[24, 0, -9, 12, -15, -4, -3, -7, 8, -7, 0, -2, -5, 18, -6, 2, -5, -21, -6, 13, 9, 12] -> F + sedol
[-3, 0, 5, 11, 2, -12, -5, 9, 7, 11, -25, -10, -16, -4, -29, -6, 6, 14, -5, -14, 6, -8] -> F + fef
[18, 3, -24, 10, -27, 6, -3, -10, 21, -10, 17, -26, 6, 12, -3, 0, -1, -22, -1, 18, 12, -3] -> F + sedol
[13, 0, -5, 7, -15, -5, -7, -18, 9, 9, -7, -8, -13, 4, 3, -11, -2, 11, 8, -14, 2, 6] -> G + fef
[12, -14, -23, 14, -9, -5, -5, -17, 14, -7, 8, -13, -1, 6, -1, -7, 2, -5, 4, 3, 3, -1] -> G + sedol
[14, 2, -20, 12, -23, -2, 5, -2, 13, 0, 28, -11, 11, 8, -10, 1, 8, 1, 6, 0, 21, -7] -> F + sedol
[15, 3, -17, 7, -13, -6, -9, -9, 8, -3, 13, -18, 4, 12, 6, -2, 2, -21, -10, 3, 12, 1] -> G + sedol
[9, 0, -18, 11, 5, -8, -23, -15, 7, 7, 24, -13, 3, 7, -9, -6, 2, -5, -5, 11, 18, 3] -> F + sedol
[-9, -12, -24, 25, -12, -2, -17, 4, 0, 2, -11, 6, -27, 2, -4, -5, 8, 14, 6, -27, 14, 3] -> F + fef
[1, -1, -7, 10, -12, -4, 20, -3, 1, -7, -7, -1, -11, 4, 1, -2, -3, 13, -4, -7, 7, 4] -> F + fef
[14, 5, 7, 20, -15, 19, -4, -5, 27, -8, 11, -20, -6, -13, -2, 4, 4, 0, -9, 9, 10, -3] -> F + sedol
[-7, 1, -4, 14, -5, -4, -6, -3, 4, 8, 0, -22, -11, 4, -5, -17, 7, 18, 14, 7, 0, -7] -> F + fef
[-3, -20, -34, 16, -1, -8, -10, 18, -9, -10, 4, 15, -18, 19, 5, -4, 0, 22, 3, -28, 18, 9] -> F + fef
[9, -4, -17, 12, -17, -7, -1, -6, 11, -4, 11, -15, 2, 3, -8, -28, 5, -6, -3, 7, 19, -7] -> F + sedol
[16, 7, -18, 3, 1, 4, -21, 7, -12, -13, 7, -8, 20, 9, -1, 5, 11, -1, 5, 18, 3, 9] -> T + sedol
[12, 0, -12, 4, -16, 11, 12, -1, 8, -4, 3, -9, -6, 6, 1, -8, 5, 1, -11, 2, 6, 3] -> F + sedol
[14, 3, -6, 13, -22, -2, -12, 9, 15, 1, 12, -39, 5, 1, -10, -2, 6, -16, -7, 6, 1, -7] -> F + sedol
[3, -15, 11, 5, 1, -2, -7, -22, -1, -9, 20, -1, -7, 17, 11, 1, -6, 4, 2, 0, 19, -5] -> G + fef
[10, -2, 1, 5, -32, 2, 15, 53, 10, 0, 12, -20, 1, 3, -2, 0, -1, -18, -7, 20, 6, -5] -> G + sedol
[16, -1, -3, 7, -7, -5, -5, 3, 15, -1, 20, -29, -10, 4, -5, -2, 2, -11, 3, 22, 18, 3] -> F + sedol
[30, 14, -5, 10, -41, 10, 4, -4, 15, -7, 16, -19, -3, 4, 0, -4, -9, -27, -13, 23, 1, -2] -> F + sedol
[-2, 0, 14, 8, -17, 5, -13, 17, 11, -4, 15, -17, -4, -5, -6, 6, 0, -15, 2, 13, 15, -23] -> T + sedol
[6, -7, -16, 21, -16, 0, -4, -1, 17, -6, 26, -19, -7, 14, -10, 1, -11, -12, -9, 14, 28, -5] -> G + sedol
[-1, 4, -16, 11, -15, -7, -8, -1, -6, -11, 13, -15, 10, 6, 15, 3, 14, -3, 4, 12, 4, 5] -> T + sedol
[24, -13, -26, 7, -19, -8, -3, 8, 20, -3, 34, -28, -25, 9, -8, -18, -6, -12, -7, 16, 20, -11] -> G + sedol
[19, 11, -5, 10, -25, -10, -5, -8, 13, -6, 18, -39, -7, 6, -2, -2, 9, -9, -5, 17, 13, -4] -> F + sedol
[11, 8, 4, -10, -21, -1, 4, 33, 18, -10, 5, -32, -2, 14, -7, 6, 0, -12, 4, 28, -3, 12] -> T + sedol
[14, 4, 9, -8, -14, 7, 4, -5, 11, -15, 4, -26, 15, -2, 0, 1, 7, -8, -5, 24, -3, -8] -> T + sedol
[12, -3, -19, 16, -15, -3, -11, 4, 9, 4, 1, -25, -11, 15, -2, -2, 7, -3, -4, 11, 20, 1] -> G + sedol
[11, 3, -30, 12, -9, 8, -13, 6, 11, -10, 1, -5, -18, 2, -7, 1, 1, -18, -5, 6, 14, 12] -> F + sedol
[12, 5, -20, 4, -26, -3, -4, 3, 23, -4, 13, -18, -4, 5, -7, 5, 3, -15, -4, 12, -6, 3] -> G + sedol

[4, -1, 10, 1, 5, -9, -6, -3, -8, 10, -17, -5, -17, 19, 4, -17, -3, 3, -5, -21, -1, -11] -> B + (75)
[3, 0, 19, 9, 1, -4, 6, -4, -8, 1, -28, -8, 2, 7, 4, -7, 3, 5, -11, -26, 5, -20] -> B + (75)
[-8, 4, -7, 0, -2, -12, -8, 5, 8, -8, -13, 11, -11, 13, -4, -16, -13, 4, 21, -7, 1, 3] -> V + (69)
[-11, -4, 8, -1, 12, 1, -21, 9, -32, 10, 8, -45, -17, 19, -2, -2, -2, 3, -2, 11, 15, -3] -> B + (73)
[-6, 4, 0, 3, -5, -10, 0, 6, 2, -20, -6, -5, -9, 16, 4, -3, -13, 6, 8, -12, 2, -18] -> B + (69)
[-6, 7, 3, 4, -1, -3, -5, 1, 12, -20, -6, 12, -7, 8, -39, -3, -6, 3, 4, -22, 12, -6] -> B + (69)
[2, -7, 11, 13, -8, -8, -11, -2, -17, 8, -20, 5, -23, 4, -4, -12, -2, 5, 3, -6, 1, -3] -> V + (75)
[0, 5, -19, 0, 6, -3, -28, 1, -25, -4, 29, -26, 4, 24, -1, -8, -19, 3, 25, 33, 5, 13] -> V + (78)
[10, -19, 15, 4, -11, -7, 13, 9, 29, -35, -33, 46, 1, 2, -8, -10, -1, 13, 47, -38, 16, -29] -> V + (78)
[-10, -45, 8, -19, -6, -3, -5, 29, 10, -33, -33, 5, -7, 26, -6, -32, -2, 10, 62, -20, 15, -29] -> V + (78)
[7, -5, -4, -12, 5, -2, -18, 8, -13, 15, -13, -17, -10, 15, 11, -14, -31, -5, 6, 5, 2, 1] -> V + (72)
[-3, -3, -20, -5, 3, -4, -27, 4, 1, -6, 19, -7, -1, 11, -3, -23, -21, 6, 36, 29, 7, 7] -> V + (78)
[0, -5, 0, 12, -1, -6, 1, 2, 7, -42, -6, 8, -14, 10, 2, 16, -7, 4, 16, -14, 13, -3] -> B + (69)
[4, 4, 1, -1, -8, -6, -21, 5, -17, 17, -2, -20, -12, 6, -14, -4, -6, 7, 0, 13, -1, 3] -> V + (75)

[-1, -5, 5, -6, -1, -2, 5, 34, -6, 2, -3, -6, 12, 2, -13, -7, 9, -7, -5, -10, 0, 9] -> [63] + [42]
[1, 4, 4, -7, -9, 11, 12, 4, -2, 11, 6, -8, 0, 8, -14, 8, 5, -8, -6, -13, -6, -7] -> [63] + [53]
[-2, 4, 11, -7, -3, 11, -5, -4, -9, 8, 10, -4, 1, 10, 2, 8, 5, -13, -7, 2, -6, -15] -> [63] + [52]
[0, -11, 0, -2, 6, -2, 8, 13, -7, -4, -2, 4, 11, 4, 1, -10, 2, -7, -10, -6, -16, 6] -> [66] + [42]
[-1, 10, -9, 15, -4, 1, -7, -12, -9, 1, 3, 11, -1, 10, 12, 2, -4, -12, 4, 13, -12, -7] -> [65] + [41]
[-2, 17, 1, 5, -3, -2, -14, 4, -6, 4, 11, 4, -2, 16, 12, -5, 1, -16, 2, 20, -6, -2] -> [56] + [41]
[-1, -27, 10, -11, 9, -8, -6, 27, -1, -6, -10, 2, 18, 10, 21, -9, -4, -9, -4, -3, 0, 4] -> [66] + [41]
[1, 23, -1, 5, -4, -2, -4, 10, -3, 12, 7, 8, 7, 8, -9, -3, 6, -9, -2, 6, -1, -2] -> [56] + [53]
[4, 15, -9, 13, -2, 3, 20, 8, 8, 10, 1, -2, -8, -6, -19, 3, 2, 12, 7, -5, 5, 8] -> [64] + [42]
[-3, 6, 3, -4, 5, -2, -5, -1, -2, 0, 0, 4, -6, 22, 31, -5, -6, -4, 7, 12, -5, 3] -> [65] + [41]
[1, 10, 0, -6, -7, 6, 9, 9, -11, 6, 6, -6, 5, 11, -17, -1, 9, -18, -9, 3, -6, 3] -> [63] + [54]
[-8, 25, -11, 14, -9, -4, -1, -10, -16, -3, -1, 18, -3, 22, -8, -9, 5, -17, 4, 0, -7, 12] -> [65] + [53]
[-1, -7, 0, 6, -1, 8, 0, 21, -2, 12, 2, 7, 11, 9, -18, -1, 7, -17, -4, -7, -5, -11] -> [66] + [53]
[-1, 25, -1, -10, -4, 13, 12, 6, 4, 9, 2, -11, -13, 13, -14, 7, 6, 5, 8, -2, 5, 5] -> [56] + [42]
[-4, -22, -7, 4, 4, -6, 12, 26, -6, -1, -7, 13, 9, 25, 0, -13, -3, -4, 10, -2, -10, 19] -> [65] + [52]
[-2, -2, -11, 16, -1, -5, -2, 10, -5, 0, -8, 16, 6, 7, 3, -3, -2, -8, 6, 8, -8, 6] -> [65] + [52]
[0, 7, -1, -1, 3, -10, -1, 27, -6, 4, -4, 10, 4, 15, 2, -14, 1, -12, 2, 7, -1, 17] -> [56] + [53]
[5, -15, 5, -1, 13, -2, -3, 19, 4, 2, 2, 8, 14, 0, 3, -11, -9, -5, -2, 5, -9, -14] -> [66] + [41]
[1, 8, 10, -5, 0, 3, 8, 23, -3, 4, 4, -2, 4, 12, -15, -7, 9, -10, -4, -7, -1, 4] -> [63] + [42]
[-1, -24, 3, 1, 8, -4, 4, 37, 4, 1, -4, 2, 18, 9, 0, -11, -2, -7, -2, -15, -4, -2] -> [66] + [52]

[4, 17, 4, -2, 15, 0, 6, 7, 6, -4, -14, 10, -39, 13, -1, -14, 4, -6, -10, 2, 24, 3] -> L + E
[-1, 32, -6, -4, 9, 0, -7, 8, -2, 1, -16, 5, 25, 11, 5, -3, -6, -6, -6, -2, 29, 3] -> Q + E
[4, 1, -3, 5, 11, -6, 3, 4, -2, -4, -18, 1, 8, 13, 1, -22, -12, 1, -9, -17, 16, -14] -> Q + M
[-7, 4, -1, -4, -20, 16, 6, -18, 3, 6, 0, 1, -3, -2, 0, -1, 11, -20, -13, -21, 10, 7] -> J + E
[-1, 7, 12, -3, 13, 1, 13, 0, 2, -5, -12, -5, 3, -2, 2, -30, 12, -8, -2, -7, 2, 4] -> J + R
[-9, 14, 1, 2, 7, -1, 5, -1, 7, -8, -11, 9, 1, 6, 1, -3, -2, -6, -3, 6, 11, -6] -> Q + E
